Below are the code and all the weights of a small trained network. Each question names an input and a target symbol and asks about switching units off, where a switched-off unit gives its printed mean instead of its output.

import numpy as np


def w(rows, s, z=0):
    codes = np.array(rows[::2]) - 128.0
    scale = np.full(codes.shape[1], s)
    scale[-1] = z or s
    return codes * scale


def norm(h):
    return h / np.sqrt((h * h).mean(-1, keepdims=True) + 1e-5)


def f(y):
    return np.maximum(y, 0)


def softmax(a):
    e = np.exp(a - a.max(-1, keepdims=True))
    return e / e.sum(-1, keepdims=True)


def log_softmax(a):
    a = a - a.max(-1, keepdims=True)
    return a - np.log(np.exp(a).sum(-1, keepdims=True))


def net(x, mask):
    ids = ['αβγζημξπστφ'.index(c) for c in x.split()]
    T = len(ids)
    res = E[ids] + P[:T]
    u = 0
    for l in range(3):
        q, k, v = (norm(res) @ M[l].T for M in (Q, K, V))
        z = softmax(np.where(np.tri(T) > 0, q @ k.T / 3**0.5, -1e9)) @ v
        res = res + np.where(mask[u], z, O[l][:, -1]) @ O[l][:, :-1]
        u += 1
        y = f(norm(res) @ A[l][:, :-1].T + A[l][:, -1])
        res = res + np.where(mask[u : u + 4], y, B[l][:, -1]) @ B[l][:, :-1]
        u += 4
    return log_softmax(norm(res)[-1] @ U[:, :-1].T + U[:, -1])


Q, K, V, O, A, B = {}, {}, {}, {}, {}, {}
E = w([
[111,207,156,185],'α',
[111,148,65,138],'β',
[177,63,128,189],'γ',
[227,144,178,72],'ζ',
[85,90,89,75],'η',
[68,151,216,170],'μ',
[126,84,88,176],'ξ',
[234,70,180,223],'π',
[58,211,96,28],'σ',
[21,87,131,176],'τ',
[17,210,252,103],'φ',
],0.019)
P = w([
[75,2,111,102],'0',
[121,83,140,105],'1',
[143,102,149,114],'2',
[146,118,148,124],'3',
[174,124,175,129],'4',
[164,141,162,141],'5',
[128,149,152,151],'6',
[107,159,166,173],'7',
[92,169,153,190],'8',
[84,192,165,218],'9',
[146,202,87,152],'10',
[120,165,84,120],'11',
],0.0081)
Q[0] = w([
[136,74,79,80],'L0H1',
[5,16,116,93],'L0H1',
[119,175,128,204],'L0H1',
],0.012)
K[0] = w([
[128,99,157,22],'L0H1',
[21,11,173,141],'L0H1',
[178,221,207,105],'L0H1',
],0.011)
V[0] = w([
[199,253,105,207],'L0H1',
[39,178,25,5],'L0H1',
[119,35,187,87],'L0H1',
],0.0032)
O[0] = w([
[77,236,106,255,254],'L0H1',
[26,217,145,84,74],'L0H1',
[171,65,113,49,41],'L0H1',
],0.0033,0.0017)
A[0] = w([
[154,67,51,221,142],'L0N1',
[23,49,158,169,179],'L0N2',
[65,221,209,2,252],'L0N3',
[87,182,197,121,79],'L0N4',
],0.015,0.0029)
B[0] = w([
[59,100,172,95,242],'L0N1',
[214,233,151,87,203],'L0N2',
[17,8,165,13,254],'L0N3',
[123,108,80,107,207],'L0N4',
],0.016,0.0092)
Q[1] = w([
[204,59,127,254],'L1H1',
[31,232,213,174],'L1H1',
[60,48,156,162],'L1H1',
],0.0093)
K[1] = w([
[221,74,48,123],'L1H1',
[135,230,254,187],'L1H1',
[86,121,192,229],'L1H1',
],0.0093)
V[1] = w([
[168,167,197,216],'L1H1',
[106,97,200,189],'L1H1',
[8,194,78,85],'L1H1',
],0.015)
O[1] = w([
[44,129,59,117,68],'L1H1',
[42,83,131,229,185],'L1H1',
[115,249,177,144,255],'L1H1',
],0.012,0.01)
A[1] = w([
[20,115,154,88,233],'L1N1',
[167,12,82,25,3],'L1N2',
[152,59,152,18,33],'L1N3',
[121,187,116,68,46],'L1N4',
],0.011,0.0027)
B[1] = w([
[171,166,165,217,253],'L1N1',
[235,171,75,100,153],'L1N2',
[200,150,193,8,170],'L1N3',
[152,58,93,157,161],'L1N4',
],0.015,0.012)
Q[2] = w([
[88,110,223,138],'L2H1',
[197,148,72,146],'L2H1',
[39,121,253,210],'L2H1',
],0.014)
K[2] = w([
[61,164,155,135],'L2H1',
[161,78,112,136],'L2H1',
[6,168,98,93],'L2H1',
],0.016)
V[2] = w([
[254,154,146,239],'L2H1',
[191,147,120,118],'L2H1',
[208,147,48,210],'L2H1',
],0.017)
O[2] = w([
[250,118,14,190,144],'L2H1',
[113,146,62,177,119],'L2H1',
[211,237,59,145,11],'L2H1',
],0.014,0.011)
A[2] = w([
[42,87,85,223,127],'L2N1',
[159,120,227,91,104],'L2N2',
[142,158,2,137,9],'L2N3',
[63,118,38,162,159],'L2N4',
],0.018,0.0014)
B[2] = w([
[230,111,31,109,205],'L2N1',
[132,99,106,227,250],'L2N2',
[3,104,127,109,146],'L2N3',
[143,24,217,99,143],'L2N4',
],0.016,0.012)
U = w([
[190,137,166,187,38],'α',
[84,155,31,114,193],'β',
[173,16,31,163,168],'γ',
[201,106,96,132,82],'ζ',
[182,142,123,128,44],'η',
[187,144,139,137,44],'μ',
[75,66,136,199,4],'ξ',
[140,132,73,174,33],'π',
[116,106,56,156,178],'σ',
[194,248,139,139,199],'τ',
[70,101,169,100,253],'φ',
],0.011,0.0032)

Each question gives the input, a string of symbols that net reads in full, and the target symbol t.
The units are the heads (3 rows each of Q, K, V and O) and the neurons (one row each of A and B). Each row of codes is followed by its name. A weight is (code - 128) times the scale printed after its matrix; where a second scale follows, it is the last column's (O, A, B and U).
mask holds one flag per unit, layer by layer, with each layer's heads first. A switched-off unit (its flag False) gives its mean, the last column of its rows in O or B, instead of its output. The means were averaged over made-up inputs and are rounded, as every weight is.
A unit's drop is (log p(t) with every unit on - log p(t) with that unit switched off) / (log p(t) with every unit on - log p(t) with every unit switched off).
The circuit of an input: a set's keep is (log p(t) with only the set's units on - log p(t) with every unit switched off) / (log p(t) with every unit on - log p(t) with every unit switched off). Starting from the 12 units with the biggest drops (on a tie, the unit counted first), units are removed one at a time, each time the one whose removal leaves the highest keep (on an exact tie, the one counted first), for as long as the keep stays at least 0.8.
units of the circuit, in order: the units of the circuit, biggest drop first
most important unit: the unit with the biggest drop
top k neurons: the k neurons with the biggest drops, biggest first
top k neurons in layer l: the k neurons of layer l with the biggest drops, biggest first
drop when u is switched off: that unit's drop, to one decimal
input φ β α μ, target α: units of the circuit, in order : [L0N2, L2N2]
input β β σ β β β β τ α σ β π, target φ: top 2 neurons : [L0N3, L0N1]
input α ξ π β β μ η β τ ξ, target τ: units of the circuit, in order : [L0N3, L0N2]
input β β α ζ α π β π, target γ: top 3 neurons : [L0N3, L2N1, L1N1]
input β β β α α, target τ: top 2 neurons : [L0N3, L0N1]
input β β α β β β β β, target τ: units of the circuit, in order : [L0N3, L1H1]
input μ γ β β φ π π β π β β α, target γ: units of the circuit, in order : [L0N2, L2N1, L0N3, L1H1]
input α β β τ β β β π η, target τ: units of the circuit, in order : [L0N2]
input α τ β σ α β β π σ π, target φ: top 2 neurons : [L0N3, L0N4]
input φ β α α β φ μ α μ π, target γ: top 4 neurons : [L1N3, L1N1, L2N1, L0N3]
input β β α β τ σ α σ γ, target φ: top 2 neurons : [L0N1, L0N3]
input π τ β η α β γ β τ μ, target τ: top 2 neurons : [L0N3, L0N1]
input φ η π τ α α φ π ζ π π α, target γ: top 2 neurons in layer 0 : [L0N4, L0N2]
input α β ξ π γ, target γ: top 2 neurons : [L0N3, L2N1]
input φ β ζ φ β π β, target γ: top 3 neurons : [L0N3, L0N2, L0N4]
input β μ μ γ β φ π α α β β, target τ: top 4 neurons : [L0N3, L2N2, L1N3, L0N4]
input β β φ β π β, target γ: top 3 neurons : [L0N2, L0N3, L1N3]
input τ β β β φ α σ σ β τ, target τ: top 2 neurons : [L0N2, L0N3]
input η β β β α, target τ: most important unit : L0N3
input π τ β γ β β α β τ β β η, target τ: top 2 neurons in layer 1 : [L1N1, L1N3]
input ξ ξ β π γ, target γ: drop when L0N3 is switched off : 1.8
input β β α α β φ β σ α π σ γ, target φ: drop when L0N3 is switched off : 0.4
input τ η π φ ξ, target φ: drop when L2N2 is switched off : -0.1
input β β β β η β γ γ φ μ ξ, target φ: drop when L0N1 is switched off : 2.5
